103 167 75 166 58 43 72 74 160 96 83 80 88
73 141 126 139 135 138 131 91 147 77 90 92 76
:
103 73
167 141
75 126
166 139
58 135
43 138
72 131
74 91
160 147
96 77
83 90
80 92
88 76

63 144 110 73 113 81
43 99 94 103 138 92
134 132 92 114 64 67
124 144 65 70 97 100
134 99 119 133 56 86
103 112 72 77 60 144
149 140 92 70 101 95
73 50 101 137 109 92
48 79 114 88 68 116
98 132 85 141 142 108
:
63 43 134 124 134 103 149 73 48 98
144 99 132 144 99 112 140 50 79 132
110 94 92 65 119 72 92 101 114 85
73 103 114 70 133 77 70 137 88 141
113 138 64 97 56 60 101 109 68 142
81 92 67 100 86 144 95 92 116 108

85 106 102 127 67 71 113 96 103 78 57 84 81
79 110 82 89 122 106 90 76 75 110 133 81 84
129 77 112 84 121 127 94 121 121 121 117 128 128
93 90 80 71 151 130 87 78 74 129 163 96 103
:
85 79 129 93
106 110 77 90
102 82 112 80
127 89 84 71
67 122 121 151
71 106 127 130
113 90 94 87
96 76 121 78
103 75 121 74
78 110 121 129
57 133 117 163
84 81 128 96
81 84 128 103

84 117 108 106 135 103 116 53 91 107 100
32 104 92 73 141 113 70 112 86 125 105
66 99 90 141 65 117 77 46 166 118 163
108 158 79 120 78 57 106 98 105 99 96
122 102 118 96 127 71 92 130 33 90 77
139 74 127 64 95 148 91 86 111 123 90
:
84 32 66 108 122 139
117 104 99 158 102 74
108 92 90 79 118 127
106 73 141 120 96 64
135 141 65 78 127 95
103 113 117 57 71 148
116 70 77 106 92 91
53 112 46 98 130 86
91 86 166 105 33 111
107 125 118 99 90 123
100 105 163 96 77 90

141 25 47 123 134 124 137 115 147 48
50 140 123 58 99 57 129 143 101 145
70 138 105 67 98 70 110 149 97 153
92 143 147 103 74 106 45 37 57 104
142 58 76 134 94 133 71 54 96 49
86 145 127 81 75 89 57 70 63 125
:
141 50 70 92 142 86
25 140 138 143 58 145
47 123 105 147 76 127
123 58 67 103 134 81
134 99 98 74 94 75
124 57 70 106 133 89
137 129 110 45 71 57
115 143 149 37 54 70
147 101 97 57 96 63
48 145 153 104 49 125

100 99 99 100
98 133 125 77
97 154 142 59
95 81 120 119
105 91 58 101
100 100 98 99
100 119 121 86
93 78 129 126
91 67 138 135
89 57 149 145
111 86 51 107
:
100 98 97 95 105 100 100 93 91 89 111
99 133 154 81 91 100 119 78 67 57 86
99 125 142 120 58 98 121 129 138 149 51
100 77 59 119 101 99 86 126 135 145 107

125 91 108 92 79 83 87 99 93 90 63 78 69 124
78 104 55 113 85 65 99 92 71 94 94 102 108 117
84 114 124 95 101 80 104 98 90 107 128 118 63 133
109 120 109 84 78 81 84 106 119 92 136 84 84 79
87 107 43 94 117 101 97 96 58 111 102 95 139 105
:
125 78 84 109 87
91 104 114 120 107
108 55 124 109 43
92 113 95 84 94
79 85 101 78 117
83 65 80 81 101
87 99 104 84 97
99 92 98 106 96
93 71 90 119 58
90 94 107 92 111
63 94 128 136 102
78 102 118 84 95
69 108 63 84 139
124 117 133 79 105

104 113 107 112 81 92 117 90 89
101 104 92 103 118 93 78 107 122
120 94 141 104 141 117 93 72 108
104 100 81 104 127 79 111 95 105
101 30 57 122 123 41 100 87 143
:
104 101 120 104 101
113 104 94 100 30
107 92 141 81 57
112 103 104 104 122
81 118 141 127 123
92 93 117 79 41
117 78 93 111 100
90 107 72 95 87
89 122 108 105 143
---
167 169 64 132 167 65 61 150 167 107 69
68 72 83 58 66 130 132 58 68 65 80
86 83 120 104 85 89 91 97 86 112 119
118 118 84 104 117 88 87 111 117 97 86
72 66 146 115 73 83 86 98 73 131 145
117 118 94 110 116 86 85 113 116 106 96
71 75 92 68 71 135 135 65 71 74 90
:
169 64 132 167 65 61 150 167 107 69 167
72 83 58 66 130 132 58 68 65 80 68
83 120 104 85 89 91 97 86 112 119 86
118 84 104 117 88 87 111 117 97 86 118
66 146 115 73 83 86 98 73 131 145 72
118 94 110 116 86 85 113 116 106 96 117
75 92 68 71 135 135 65 71 74 90 71

144 139 94 99 126 143 104 135 129 73 141 96
100 120 136 122 108 114 86 91 89 102 49 110
54 121 142 170 73 120 66 53 114 85 118 136
138 115 89 131 83 61 120 112 98 50 151 94
102 124 128 103 87 122 124 112 80 117 93 118
94 87 95 109 142 86 64 66 105 157 129 90
116 123 89 133 100 82 91 94 88 36 124 127
:
139 94 99 126 143 104 135 129 73 141 96 144
120 136 122 108 114 86 91 89 102 49 110 100
121 142 170 73 120 66 53 114 85 118 136 54
115 89 131 83 61 120 112 98 50 151 94 138
124 128 103 87 122 124 112 80 117 93 118 102
87 95 109 142 86 64 66 105 157 129 90 94
123 89 133 100 82 91 94 88 36 124 127 116

148 102 76 102 126 91 99 96 111 70 72 106 71
98 111 131 123 120 112 108 125 132 83 112 138 104
53 95 108 65 45 94 120 115 133 127 101 110 104
:
102 76 102 126 91 99 96 111 70 72 106 71 148
111 131 123 120 112 108 125 132 83 112 138 104 98
95 108 65 45 94 120 115 133 127 101 110 104 53

85 158
107 155
:
158 85
155 107

150 30 33 46 51 32 38 152 110
151 144 52 124 120 84 128 94 147
104 59 40 104 58 46 98 104 41
:
30 33 46 51 32 38 152 110 150
144 52 124 120 84 128 94 147 151
59 40 104 58 46 98 104 41 104

96 68 86 57 134 84 63 103 32 107 62 95
98 89 85 83 92 94 89 99 83 118 90 95
109 109 87 101 103 111 94 116 105 100 93 109
:
68 86 57 134 84 63 103 32 107 62 95 96
89 85 83 92 94 89 99 83 118 90 95 98
109 87 101 103 111 94 116 105 100 93 109 109
---
97 105 119 109 65 87 112 66 95 87
120 103 111 126 85 115 95 137 75 89
96 85 155 91 114 95 94 109 84 112
121 111 80 50 97 113 131 84 80 116
:
87 95 66 112 87 65 109 119 105 97
89 75 137 95 115 85 126 111 103 120
112 84 109 94 95 114 91 155 85 96
116 80 84 131 113 97 50 80 111 121

82 101 90 105 103 134 94 117 85 136 75
99 96 101 95 99 96 100 104 100 101 99
87 102 131 138 96 101 162 35 90 113 122
91 101 97 103 102 120 98 109 93 118 86
89 102 123 129 97 101 147 50 92 110 118
93 101 97 102 101 110 98 105 96 110 93
93 95 114 76 98 111 111 89 73 112 113
:
75 136 85 117 94 134 103 105 90 101 82
99 101 100 104 100 96 99 95 101 96 99
122 113 90 35 162 101 96 138 131 102 87
86 118 93 109 98 120 102 103 97 101 91
118 110 92 50 147 101 97 129 123 102 89
93 110 96 105 98 110 101 102 97 101 93
113 112 73 89 111 111 98 76 114 95 93

156 90 52 53 114 110 51
169 78 59 35 108 99 49
:
51 110 114 53 52 90 156
49 99 108 35 59 78 169

110 88 80 72 114 115 106
110 91 83 70 113 113 111
99 105 103 82 131 64 94
110 89 74 64 120 119 106
104 115 92 106 120 45 112
118 127 106 98 133 46 65
68 70 115 101 94 107 99
124 127 115 108 122 68 82
106 68 125 107 102 96 114
114 104 82 96 106 81 71
99 99 114 92 116 56 100
:
106 115 114 72 80 88 110
111 113 113 70 83 91 110
94 64 131 82 103 105 99
106 119 120 64 74 89 110
112 45 120 106 92 115 104
65 46 133 98 106 127 118
99 107 94 101 115 70 68
82 68 122 108 115 127 124
114 96 102 107 125 68 106
71 81 106 96 82 104 114
100 56 116 92 114 99 99

88 106 92
127 115 107
114 138 67
138 138 33
129 100 105
123 111 73
:
92 106 88
107 115 127
67 138 114
33 138 138
105 100 129
73 111 123

133 67 113 92 84 52 92 37
69 123 119 85 112 141 115 90
52 63 115 118 81 150 84 136
:
37 92 52 84 92 113 67 133
90 115 141 112 85 119 123 69
136 84 150 81 118 115 63 52

87 96 70 54 81 107 85 120 92 109 105 120 93
109 138 60 73 90 105 137 159 99 79 150 100 133
91 131 119 117 118 95 115 118 83 120 130 127 103
108 103 124 120 101 107 106 115 58 109 113 87 119
:
93 120 105 109 92 120 85 107 81 54 70 96 87
133 100 150 79 99 159 137 105 90 73 60 138 109
103 127 130 120 83 118 115 95 118 117 119 131 91
119 87 113 109 58 115 106 107 101 120 124 103 108

103 97 35 120 113 72 109
117 115 109 80 80 122 116
137 84 63 100 124 92 133
110 115 72 120 100 101 102
119 88 71 98 123 103 123
131 107 139 64 97 111 123
92 90 128 85 109 104 78
87 105 88 84 130 103 112
74 125 99 104 72 108 82
:
109 72 113 120 35 97 103
116 122 80 80 109 115 117
133 92 124 100 63 84 137
102 101 100 120 72 115 110
123 103 123 98 71 88 119
123 111 97 64 139 107 131
78 104 109 85 128 90 92
112 103 130 84 88 105 87
82 108 72 104 99 125 74

102 101 81 90 93 143 95
106 84 76 105 89 130 80
106 86 60 117 93 134 90
146 117 62 110 95 144 104
117 113 63 118 77 130 100
110 107 87 115 97 149 112
71 95 79 151 74 165 110
:
95 143 93 90 81 101 102
80 130 89 105 76 84 106
90 134 93 117 60 86 106
104 144 95 110 62 117 146
100 130 77 118 63 113 117
112 149 97 115 87 107 110
110 165 74 151 79 95 71
